Below are the code and all the weights of a small trained network. Each question names an input and a class and asks about switching units off, where a switched-off unit gives its printed mean instead of its output.

import numpy as np


def w(rows, s, z=0):
    codes = np.array(rows[::2]) - 128.0
    scale = np.full(codes.shape[1], s)
    scale[-1] = z or s
    return codes * scale


def f(y):
    return np.maximum(y, 0)


def log_softmax(a):
    a = a - a.max(-1, keepdims=True)
    return a - np.log(np.exp(a).sum(-1, keepdims=True))


def net(x, mask):
    res = np.array(x, float).reshape(1, 5) / 4 @ E
    y = f(res @ A[0][:, :-1].T + A[0][:, -1])
    res = res + np.where(mask, y, B[0][:, -1]) @ B[0][:, :-1]
    return log_softmax(res[-1] @ U[:, :-1].T + U[:, -1])


A, B = {}, {}
E = w([
[162,41,247,41,54,188,77],'x0',
[108,113,206,139,151,250,213],'x1',
[255,96,150,190,228,93,125],'x2',
[105,173,236,17,191,94,198],'x3',
[29,59,166,141,182,94,49],'x4',
],0.0088)
A[0] = w([
[147,114,144,150,10,115,114,148],'n0',
[168,39,146,144,111,75,63,205],'n1',
[206,139,120,162,162,120,142,184],'n2',
[140,129,77,94,95,89,136,239],'n3',
[124,114,132,104,127,164,185,116],'n4',
[74,117,175,96,208,69,174,143],'n5',
[125,118,178,101,197,118,101,196],'n6',
[66,73,148,159,182,141,64,213],'n7',
[212,106,105,240,130,124,96,252],'n8',
[122,109,145,106,49,158,101,139],'n9',
[179,110,163,90,92,149,192,167],'n10',
[173,71,142,88,134,88,145,111],'n11',
[135,131,158,146,156,177,235,193],'n12',
[192,177,106,185,57,138,203,228],'n13',
],0.012,0.0042)
B[0] = w([
[99,26,135,14,188,113,99,185],'n0',
[143,60,171,162,254,109,5,221],'n1',
[220,167,105,77,173,140,144,206],'n2',
[22,207,66,67,111,142,70,190],'n3',
[99,175,185,162,90,200,139,164],'n4',
[133,141,207,118,45,12,217,206],'n5',
[203,91,194,106,174,40,159,191],'n6',
[135,62,97,223,54,71,134,214],'n7',
[153,53,21,148,198,162,119,252],'n8',
[13,19,226,5,84,146,32,188],'n9',
[137,185,223,130,119,175,81,192],'n10',
[159,171,183,99,177,121,108,169],'n11',
[166,184,157,167,66,199,206,209],'n12',
[125,165,24,19,142,212,161,221],'n13',
],0.0075,0.015)
U = w([
[47,46,171,64,123,143,36,115],'0',
[166,107,174,111,152,57,254,192],'1',
[221,142,165,125,209,125,81,4],'2',
[174,114,26,106,184,188,182,108],'3',
[185,10,114,207,202,99,59,135],'4',
[61,93,68,247,91,65,127,136],'5',
[55,222,73,121,158,64,102,161],'6',
[128,176,170,156,128,254,175,211],'7',
],0.0094,0.0026)

Each question gives the input, the list of numbers given to net, and the class t.
The units are the neurons (one row each of A and B). Each row of codes is followed by its name. A weight is (code - 128) times the scale printed after its matrix; where a second scale follows, it is the last column's (A, B and U).
mask holds one flag per neuron, in row order. A switched-off neuron (its flag False) gives its mean, the last column of its row in B, instead of its output. The means were averaged over made-up inputs and are rounded, as every weight is.
A unit's drop is (log p(t) with every unit on - log p(t) with that unit switched off) / (log p(t) with every unit on - log p(t) with every unit switched off).
The circuit of an input: a set's keep is (log p(t) with only the set's units on - log p(t) with every unit switched off) / (log p(t) with every unit on - log p(t) with every unit switched off). Starting from the 12 units with the biggest drops (on a tie, the unit counted first), units are removed one at a time, each time the one whose removal leaves the highest keep (on an exact tie, the one counted first), for as long as the keep stays at least 0.8.
circuit, biggest first: the units of the circuit, biggest drop first
unit that matters most: the unit with the biggest drop
top k neurons: the k neurons with the biggest drops, biggest first
drop of u: that unit's drop, to one decimal
input [4,8,1,-6,8], class 4: circuit, biggest first : n7
input [2,6,0,7,-1], class 7: top 2 neurons : n12, n10
input [4,4,-2,8,-3], class 7: top 2 neurons : n10, n4
input [-3,-5,-2,3,-6], class 6: top 2 neurons : n8, n3
input [-6,1,-7,-3,2], class 5: top 2 neurons : n2, n13
input [-7,-3,-7,-2,4], class 5: top 3 neurons : n13, n2, n7
input [-7,0,7,2,1], class 3: circuit, biggest first : n8, n1
input [0,-3,-2,-2,4], class 4: circuit, biggest first : n13, n7
input [-5,-5,-5,-8,-1], class 3: top 3 neurons : n8, n13, n5
input [6,3,4,2,4], class 4: top 2 neurons : n1, n7
input [-5,2,6,1,4], class 1: top 2 neurons : n5, n1
input [-8,-4,5,3,5], class 1: top 2 neurons : n5, n1
input [-2,8,-7,1,6], class 7: top 2 neurons : n12, n4
input [-3,7,6,0,-5], class 7: unit that matters most : n12
input [6,4,1,-8,5], class 4: top 2 neurons : n7, n1
input [-3,-2,-8,1,2], class 6: top 2 neurons : n1, n0
input [-4,-6,4,5,-4], class 3: top 2 neurons : n2, n13
input [-7,-5,-5,-5,5], class 5: top 2 neurons : n7, n13
input [8,-8,2,-4,-6], class 0: drop of n9 : 0.1
input [-6,-3,-1,5,-5], class 6: circuit, biggest first : n3
input [6,4,5,2,7], class 4: drop of n7 : 0.3
input [-6,-4,6,6,2], class 1: drop of n5 : 0.2
input [-4,6,-2,-3,8], class 5: drop of n2 : 0.0
